Below are the code and all the weights of a small trained network. Each question names an input and a class and asks about switching units off, where a switched-off unit gives its printed mean instead of its output.

import numpy as np


def w(rows, s, z=0):
    codes = np.array(rows[::2]) - 128.0
    scale = np.full(codes.shape[1], s)
    scale[-1] = z or s
    return codes * scale


def norm(h):
    return h / np.sqrt((h * h).mean(-1, keepdims=True) + 1e-5)


def f(y):
    return np.maximum(y, 0)


def log_softmax(a):
    a = a - a.max(-1, keepdims=True)
    return a - np.log(np.exp(a).sum(-1, keepdims=True))


def net(x, mask):
    res = np.array(x, float).reshape(1, 3) / 4 @ E
    u = 0
    for l in range(2):
        y = f(norm(res) @ A[l][:, :-1].T + A[l][:, -1])
        res = res + np.where(mask[u : u + 4], y, B[l][:, -1]) @ B[l][:, :-1]
        u += 4
    return log_softmax(norm(res)[-1] @ U[:, :-1].T + U[:, -1])


A, B = {}, {}
E = w([
[194,87,197,142,26],'x0',
[25,1,170,72,164],'x1',
[92,88,201,221,214],'x2',
],0.007)
A[0] = w([
[126,81,172,116,96,204],'0.n1',
[87,75,173,108,111,45],'0.n2',
[9,162,145,101,170,248],'0.n3',
[123,132,111,239,132,72],'0.n4',
],0.011,0.0013)
B[0] = w([
[179,135,138,72,102,200],'0.n1',
[45,83,118,106,103,205],'0.n2',
[103,254,115,130,135,253],'0.n3',
[226,181,190,142,203,196],'0.n4',
],0.0069,0.0062)
A[1] = w([
[105,98,174,73,254,4],'1.n1',
[186,190,53,14,166,182],'1.n2',
[176,168,70,121,83,143],'1.n3',
[112,103,199,211,200,227],'1.n4',
],0.0083,0.0025)
B[1] = w([
[72,125,209,150,69,175],'1.n1',
[154,78,55,158,254,253],'1.n2',
[93,1,127,102,43,205],'1.n3',
[93,187,163,39,81,212],'1.n4',
],0.0085,0.0066)
U = w([
[132,78,21,217,193,94],'0',
[139,175,192,157,229,205],'1',
[83,130,112,104,221,248],'2',
[2,177,189,163,122,79],'3',
[188,89,112,149,75,225],'4',
[184,198,185,106,81,174],'5',
[130,60,140,98,96,124],'6',
[52,66,213,140,170,5],'7',
],0.0091,0.0021)

Each question gives the input, the list of numbers given to net, and the class t.
The units are the neurons (one row each of A and B). Each row of codes is followed by its name. A weight is (code - 128) times the scale printed after its matrix; where a second scale follows, it is the last column's (A, B and U).
mask holds one flag per neuron, layer by layer. A switched-off neuron (its flag False) gives its mean, the last column of its row in B, instead of its output. The means were averaged over made-up inputs and are rounded, as every weight is.
A unit's drop is (log p(t) with every unit on - log p(t) with that unit switched off) / (log p(t) with every unit on - log p(t) with every unit switched off).
The circuit of an input: a set's keep is (log p(t) with only the set's units on - log p(t) with every unit switched off) / (log p(t) with every unit on - log p(t) with every unit switched off). Starting from all 8 units, units are removed one at a time, each time the one whose removal leaves the highest keep (on an exact tie, the one counted first), for as long as the keep stays at least 0.8.
circuit, biggest first: the units of the circuit, biggest drop first
most important unit: the unit with the biggest drop
top k neurons: the k neurons with the biggest drops, biggest first
drop when u is switched off: that unit's drop, to one decimal
input [5,0,8], class 5: circuit, biggest first : 1.n4; 1.n2
input [0,-6,-1], class 0: most important unit : 1.n2
input [0,3,1], class 3: top 4 neurons : 0.n2; 1.n2; 0.n3; 1.n3
input [-7,-8,-4], class 0: circuit, biggest first : 1.n2; 1.n3; 1.n4
input [-3,-3,-7], class 0: top 2 neurons : 1.n2; 1.n4
input [-4,3,5], class 3: circuit, biggest first : 1.n2; 1.n1
input [-6,-2,-7], class 0: circuit, biggest first : 1.n2; 1.n4
input [0,-3,-2], class 0: drop when 1.n2 is switched off : 0.4
input [-2,0,-6], class 0: drop when 1.n2 is switched off : 0.5
input [-1,-2,-6], class 0: drop when 1.n2 is switched off : 0.5
